Below is a small trained network, with its code and all its weights. Each question gives an input and a class and asks what happens when units are switched off, that is, made to give their printed mean instead of their output.

import numpy as np


def w(rows, s, z=0):
    codes = np.array(rows[::2]) - 128.0
    scale = np.full(codes.shape[1], s)
    scale[-1] = z or s
    return codes * scale


def norm(h):
    return h / np.sqrt((h * h).mean(-1, keepdims=True) + 1e-5)


def f(y):
    return np.maximum(y, 0)


def log_softmax(a):
    a = a - a.max(-1, keepdims=True)
    return a - np.log(np.exp(a).sum(-1, keepdims=True))


def net(x, mask):
    res = np.array(x, float).reshape(1, 5) / 4 @ E
    u = 0
    for l in range(3):
        y = f(norm(res) @ A[l][:, :-1].T + A[l][:, -1])
        res = res + np.where(mask[u : u + 3], y, B[l][:, -1]) @ B[l][:, :-1]
        u += 3
    return log_softmax(norm(res)[-1] @ U[:, :-1].T + U[:, -1])


A, B = {}, {}
E = w([
[184,140,117,166,80,115,58],'x0',
[94,173,90,127,148,120,72],'x1',
[156,214,122,35,148,97,174],'x2',
[51,157,228,48,2,208,133],'x3',
[154,230,132,124,178,166,187],'x4',
],0.0088)
A[0] = w([
[80,123,2,131,131,129,209,150],'L0N1',
[120,110,96,60,197,82,143,2],'L0N2',
[65,165,23,140,137,168,160,234],'L0N3',
],0.0061,0.0023)
B[0] = w([
[147,87,43,86,104,158,136,222],'L0N1',
[142,159,198,38,70,55,244,191],'L0N2',
[77,57,119,203,106,159,150,252],'L0N3',
],0.011,0.003)
A[1] = w([
[181,78,126,255,141,99,108,253],'L1N1',
[167,174,142,23,150,101,62,94],'L1N2',
[159,193,212,61,167,167,147,188],'L1N3',
],0.007,0.0027)
B[1] = w([
[139,151,117,206,126,127,107,255],'L1N1',
[168,178,129,176,147,168,188,163],'L1N2',
[45,81,120,251,165,131,100,196],'L1N3',
],0.011,0.0061)
A[2] = w([
[41,181,198,134,15,185,126,149],'L2N1',
[148,144,127,165,53,255,82,2],'L2N2',
[132,100,64,62,211,47,112,73],'L2N3',
],0.0059,0.002)
B[2] = w([
[103,253,228,111,114,118,86,255],'L2N1',
[144,77,173,47,67,34,78,191],'L2N2',
[83,91,95,115,199,175,180,163],'L2N3',
],0.012,0.0058)
U = w([
[146,77,1,228,114,165,193,184],'0',
[105,167,132,204,113,144,82,251],'1',
[102,142,225,90,50,225,67,117],'2',
[117,145,207,116,80,81,38,5],'3',
[110,87,93,30,242,76,219,5],'4',
],0.0069,0.0029)

Each question gives the input, the list of numbers given to net, and the class t.
The units are the neurons (one row each of A and B). Each row of codes is followed by its name. A weight is (code - 128) times the scale printed after its matrix; where a second scale follows, it is the last column's (A, B and U).
mask holds one flag per neuron, layer by layer. A switched-off neuron (its flag False) gives its mean, the last column of its row in B, instead of its output. The means were averaged over made-up inputs and are rounded, as every weight is.
A unit's drop is (log p(t) with every unit on - log p(t) with that unit switched off) / (log p(t) with every unit on - log p(t) with every unit switched off).
The circuit of an input: a set's keep is (log p(t) with only the set's units on - log p(t) with every unit switched off) / (log p(t) with every unit on - log p(t) with every unit switched off). Starting from all 9 units, units are removed one at a time, each time the one whose removal leaves the highest keep (on an exact tie, the one counted first), for as long as the keep stays at least 0.8.
units of the circuit, in order: the units of the circuit, biggest drop first
k most important neurons: the k neurons with the biggest drops, biggest first
top k neurons in layer l: the k neurons of layer l with the biggest drops, biggest first
drop when u is switched off: that unit's drop, to one decimal
input [-6,-1,-4,0,-1], class 0: units of the circuit, in order : [L2N1; L0N1]
input [-2,-7,5,0,-6], class 4: units of the circuit, in order : [L2N1; L1N1]
input [2,4,5,-1,-3], class 0: 2 most important neurons : [L2N1; L1N2]
input [3,-5,5,-1,-8], class 0: 3 most important neurons : [L2N1; L2N2; L0N2]
input [5,6,8,-4,2], class 0: 3 most important neurons : [L2N1; L1N2; L2N2]
input [5,0,8,-1,0], class 0: 2 most important neurons : [L2N1; L1N3]
input [-6,3,-4,-1,-6], class 0: top neuron in layer 0 : [L0N1]
input [8,6,7,0,-8], class 0: 3 most important neurons : [L2N1; L2N2; L1N2]
input [2,-6,4,-1,6], class 0: 2 most important neurons : [L2N1; L1N3]
input [-4,8,2,-1,-4], class 4: 2 most important neurons : [L0N2; L1N1]
input [3,-7,2,-1,-8], class 0: 2 most important neurons : [L2N1; L2N2]
input [-5,2,1,-2,-5], class 4: drop when L1N3 is switched off : 0.1
input [5,-5,1,-1,8], class 0: drop when L1N3 is switched off : 0.1
input [5,7,4,-1,5], class 0: drop when L2N1 is switched off : 0.8
